Below are the code and all the weights of a small trained network. Each question names an input and a class and asks about switching units off, where a switched-off unit gives its printed mean instead of its output.

import numpy as np


def w(rows, s, z=0):
    codes = np.array(rows[::2]) - 128.0
    scale = np.full(codes.shape[1], s)
    scale[-1] = z or s
    return codes * scale


def f(y):
    return y / 2 * (1 + np.tanh(0.7978845608 * (y + 0.044715 * y**3)))


def log_softmax(a):
    a = a - a.max(-1, keepdims=True)
    return a - np.log(np.exp(a).sum(-1, keepdims=True))


def net(x, mask):
    res = np.array(x, float).reshape(1, 4) / 4 @ E
    y = f(res @ A[0][:, :-1].T + A[0][:, -1])
    res = res + np.where(mask, y, B[0][:, -1]) @ B[0][:, :-1]
    return log_softmax(res[-1] @ U[:, :-1].T + U[:, -1])


A, B = {}, {}
E = w([
[57,35,97,161,128,103,109,152],'x0',
[99,148,42,91,49,184,115,140],'x1',
[189,67,73,125,146,116,17,144],'x2',
[123,132,141,250,155,190,120,138],'x3',
],0.014)
A[0] = w([
[216,112,167,94,181,96,71,131,252],'N0',
[113,169,161,113,178,87,130,138,68],'N1',
[91,161,9,116,72,186,96,161,193],'N2',
[43,204,109,34,46,118,147,109,174],'N3',
[46,137,104,110,72,152,168,110,207],'N4',
[116,197,180,108,198,88,197,77,99],'N5',
[180,227,155,103,107,147,167,123,180],'N6',
[150,91,149,148,179,63,52,137,141],'N7',
[51,78,104,136,201,89,99,183,214],'N8',
[55,94,136,69,57,97,190,177,228],'N9',
[99,124,202,89,165,65,212,97,192],'N10',
[114,96,100,101,117,143,153,121,89],'N11',
[101,143,169,165,124,195,140,84,140],'N12',
],0.011,0.0036)
B[0] = w([
[148,144,166,113,179,151,53,239,243],'N0',
[106,114,83,171,142,122,76,140,167],'N1',
[76,84,78,153,78,90,84,244,239],'N2',
[100,127,175,87,84,171,158,143,254],'N3',
[120,115,139,92,88,158,115,202,208],'N4',
[156,128,105,178,158,93,106,107,243],'N5',
[122,151,169,141,180,169,152,123,232],'N6',
[145,168,143,112,183,164,133,146,227],'N7',
[121,187,164,165,193,152,129,130,225],'N8',
[136,117,146,104,103,173,104,160,226],'N9',
[139,98,100,178,189,138,42,157,248],'N10',
[124,119,101,113,102,132,142,151,147],'N11',
[164,117,135,95,145,150,116,84,192],'N12',
],0.012,0.014)
U = w([
[159,153,201,181,185,159,146,3,96],'0',
[115,148,105,107,134,50,140,67,5],'1',
[123,74,53,200,155,83,56,157,222],'2',
[69,95,127,74,38,139,145,143,65],'3',
[151,114,120,88,146,57,173,96,19],'4',
[175,149,219,85,186,175,111,177,238],'5',
],0.012,0.0029)

Each question gives the input, the list of numbers given to net, and the class t.
The units are the neurons (one row each of A and B). Each row of codes is followed by its name. A weight is (code - 128) times the scale printed after its matrix; where a second scale follows, it is the last column's (A, B and U).
mask holds one flag per neuron, in row order. A switched-off neuron (its flag False) gives its mean, the last column of its row in B, instead of its output. The means were averaged over made-up inputs and are rounded, as every weight is.
A unit's drop is (log p(t) with every unit on - log p(t) with that unit switched off) / (log p(t) with every unit on - log p(t) with every unit switched off).
The circuit of an input: a set's keep is (log p(t) with only the set's units on - log p(t) with every unit switched off) / (log p(t) with every unit on - log p(t) with every unit switched off). Starting from the 12 units with the biggest drops (on a tie, the unit counted first), units are removed one at a time, each time the one whose removal leaves the highest keep (on an exact tie, the one counted first), for as long as the keep stays at least 0.8.
circuit, biggest first: the units of the circuit, biggest drop first
most important unit: the unit with the biggest drop
k most important neurons: the k neurons with the biggest drops, biggest first
drop when u is switched off: that unit's drop, to one decimal
input [5,-6,-6,6], class 2: circuit, biggest first => [N10]
input [8,-1,2,8], class 0: circuit, biggest first => [N0 N8 N2]
input [-5,2,-4,4], class 0: circuit, biggest first => [N0 N2 N9]
input [7,8,7,-5], class 3: 3 most important neurons => [N10 N5 N3]
input [-1,-1,0,2], class 0: 3 most important neurons => [N2 N0 N4]
input [-8,-6,-8,-1], class 0: 3 most important neurons => [N6 N2 N5]
input [4,-3,-2,-2], class 2: 2 most important neurons => [N3 N6]
input [2,-8,-3,5], class 2: 2 most important neurons => [N10 N6]
input [-2,1,3,7], class 2: 2 most important neurons => [N3 N6]
input [8,-4,-6,1], class 2: 2 most important neurons => [N10 N3]
input [-3,0,-3,8], class 0: drop when N1 is switched off => 0.0
input [3,2,0,-1], class 3: drop when N10 is switched off => 0.1
input [2,7,3,0], class 3: drop when N10 is switched off => 0.2
input [7,-6,-5,-2], class 2: most important unit => N10
